Below is a small trained network, with its code and all its weights. Each question gives an input and a class and asks what happens when units are switched off, that is, made to give their printed mean instead of their output.

import numpy as np


def w(rows, s, z=0):
    codes = np.array(rows[::2]) - 128.0
    scale = np.full(codes.shape[1], s)
    scale[-1] = z or s
    return codes * scale


def norm(h):
    return h / np.sqrt((h * h).mean(-1, keepdims=True) + 1e-5)


def f(y):
    return y / 2 * (1 + np.tanh(0.7978845608 * (y + 0.044715 * y**3)))


def log_softmax(a):
    a = a - a.max(-1, keepdims=True)
    return a - np.log(np.exp(a).sum(-1, keepdims=True))


def net(x, mask):
    res = np.array(x, float).reshape(1, 6) / 4 @ E
    u = 0
    for l in range(2):
        y = f(norm(res) @ A[l][:, :-1].T + A[l][:, -1])
        res = res + np.where(mask[u : u + 9], y, B[l][:, -1]) @ B[l][:, :-1]
        u += 9
    return log_softmax(norm(res)[-1] @ U[:, :-1].T + U[:, -1])


A, B = {}, {}
E = w([
[193,98,64,88,80,96,192],'x0',
[163,72,220,79,153,205,133],'x1',
[73,185,208,77,114,137,183],'x2',
[86,120,110,28,182,32,59],'x3',
[116,187,77,193,188,201,129],'x4',
[168,218,232,174,87,112,2],'x5',
],0.00062)
A[0] = w([
[145,62,132,107,81,137,161,156],'L0N0',
[146,130,131,103,138,119,85,233],'L0N1',
[149,19,197,60,108,100,99,128],'L0N2',
[74,137,208,149,204,235,178,120],'L0N3',
[125,172,204,221,83,106,43,43],'L0N4',
[140,135,91,94,108,51,110,68],'L0N5',
[126,103,144,127,152,154,131,8],'L0N6',
[196,105,109,129,100,143,93,181],'L0N7',
[76,29,6,52,199,48,140,49],'L0N8',
],0.0022,0.0012)
B[0] = w([
[160,105,161,92,154,111,124,195],'L0N0',
[100,108,134,95,158,108,72,240],'L0N1',
[165,7,142,137,141,119,109,208],'L0N2',
[99,154,113,86,23,41,115,238],'L0N3',
[174,153,162,100,151,168,225,171],'L0N4',
[165,110,110,131,56,91,130,104],'L0N5',
[136,156,85,130,89,153,145,31],'L0N6',
[77,152,170,113,139,115,119,187],'L0N7',
[194,186,213,157,55,191,159,253],'L0N8',
],0.0018,0.00062)
A[1] = w([
[34,136,147,149,116,84,175,226],'L1N0',
[172,95,29,238,183,181,87,87],'L1N1',
[150,78,70,55,133,185,254,70],'L1N2',
[136,158,25,236,147,177,155,6],'L1N3',
[183,145,62,120,50,3,112,70],'L1N4',
[182,59,48,206,75,156,219,57],'L1N5',
[144,130,94,146,82,78,126,111],'L1N6',
[122,197,49,232,145,150,148,76],'L1N7',
[157,175,212,121,95,202,131,107],'L1N8',
],0.0028,0.0012)
B[1] = w([
[138,126,73,127,179,219,188,255],'L1N0',
[31,86,102,197,94,151,171,180],'L1N1',
[219,172,77,204,201,20,108,223],'L1N2',
[113,46,169,118,54,5,92,180],'L1N3',
[133,130,43,108,52,223,94,163],'L1N4',
[79,200,149,89,157,73,93,227],'L1N5',
[127,118,126,91,107,182,116,134],'L1N6',
[137,38,182,86,99,85,150,215],'L1N7',
[146,165,127,229,40,103,151,179],'L1N8',
],0.0023,0.00094)
U = w([
[172,223,233,226,39,198,165,173],'0',
[222,171,44,143,229,22,197,183],'1',
[227,3,207,31,148,128,88,161],'2',
[35,187,105,81,200,230,237,98],'3',
[18,21,97,196,55,23,153,189],'4',
[69,53,139,192,213,230,52,8],'5',
[73,217,183,59,197,153,33,30],'6',
[157,143,7,49,17,220,68,156],'7',
],0.0059,0.0015)

Each question gives the input, the list of numbers given to net, and the class t.
The units are the neurons (one row each of A and B). Each row of codes is followed by its name. A weight is (code - 128) times the scale printed after its matrix; where a second scale follows, it is the last column's (A, B and U).
mask holds one flag per neuron, layer by layer. A switched-off neuron (its flag False) gives its mean, the last column of its row in B, instead of its output. The means were averaged over made-up inputs and are rounded, as every weight is.
A unit's drop is (log p(t) with every unit on - log p(t) with that unit switched off) / (log p(t) with every unit on - log p(t) with every unit switched off).
The circuit of an input: a set's keep is (log p(t) with only the set's units on - log p(t) with every unit switched off) / (log p(t) with every unit on - log p(t) with every unit switched off). Starting from the 12 units with the biggest drops (on a tie, the unit counted first), units are removed one at a time, each time the one whose removal leaves the highest keep (on an exact tie, the one counted first), for as long as the keep stays at least 0.8.
units of the circuit, in order: the units of the circuit, biggest drop first
unit that matters most: the unit with the biggest drop
k most important neurons: the k neurons with the biggest drops, biggest first
drop when u is switched off: that unit's drop, to one decimal
input [4,-4,-1,4,-2,-5], class 7: units of the circuit, in order => [L1N4]
input [-1,1,-8,-8,-2,4], class 4: units of the circuit, in order => [L0N8; L1N1]
input [-7,-8,-5,-6,-3,5], class 4: units of the circuit, in order => [L0N8; L1N7; L1N1]
input [-6,-5,7,8,2,-1], class 3: units of the circuit, in order => [L1N0; L1N3]
input [1,0,-8,-3,2,-2], class 4: units of the circuit, in order => [L1N1; L1N3]
input [3,-2,1,3,-1,5], class 7: 2 most important neurons => [L1N4; L0N5]
input [4,-7,1,8,5,-3], class 7: units of the circuit, in order => [L1N4; L0N8]
input [3,7,2,-8,-6,-3], class 1: units of the circuit, in order => [L1N2; L0N8]
input [-6,5,-1,1,5,-8], class 1: 3 most important neurons => [L1N2; L0N3; L0N8]
input [0,1,-4,-6,0,0], class 4: 2 most important neurons => [L1N1; L0N8]
input [4,-2,3,-2,8,-4], class 4: 3 most important neurons => [L1N3; L0N4; L1N7]
input [-4,1,7,-1,-5,1], class 3: 3 most important neurons => [L0N8; L1N0; L1N3]
input [4,-5,0,6,-5,-6], class 7: 4 most important neurons => [L1N4; L0N4; L0N8; L0N5]
input [7,8,5,-4,-1,-2], class 1: unit that matters most => L1N2
input [7,-8,1,-7,2,7], class 4: units of the circuit, in order => [L1N3; L0N8]
input [3,3,-3,-2,8,-5], class 4: 3 most important neurons => [L1N3; L1N1; L0N4]
input [5,-6,-7,4,2,-2], class 7: 4 most important neurons => [L1N4; L0N5; L0N8; L1N6]
input [4,3,-5,0,1,5], class 5: units of the circuit, in order => [L0N8; L0N3; L1N1]
input [1,3,0,-3,7,-6], class 1: 2 most important neurons => [L1N2; L0N3]
input [-4,2,-8,-6,6,-8], class 4: 2 most important neurons => [L1N3; L1N1]
input [-2,-8,5,-1,-3,-5], class 3: units of the circuit, in order => [L1N0]
input [6,-7,3,1,2,-3], class 7: 2 most important neurons => [L1N4; L0N4]
input [8,8,1,8,1,-6], class 1: 2 most important neurons => [L1N2; L1N7]
input [-1,-4,-2,0,8,5], class 4: 3 most important neurons => [L1N3; L1N7; L0N8]
input [-2,4,0,8,3,-7], class 1: 2 most important neurons => [L1N2; L0N8]
input [4,-7,-7,5,3,6], class 7: drop when L1N2 is switched off => 0.1
input [3,-3,-5,7,-2,2], class 7: drop when L1N4 is switched off => 0.3
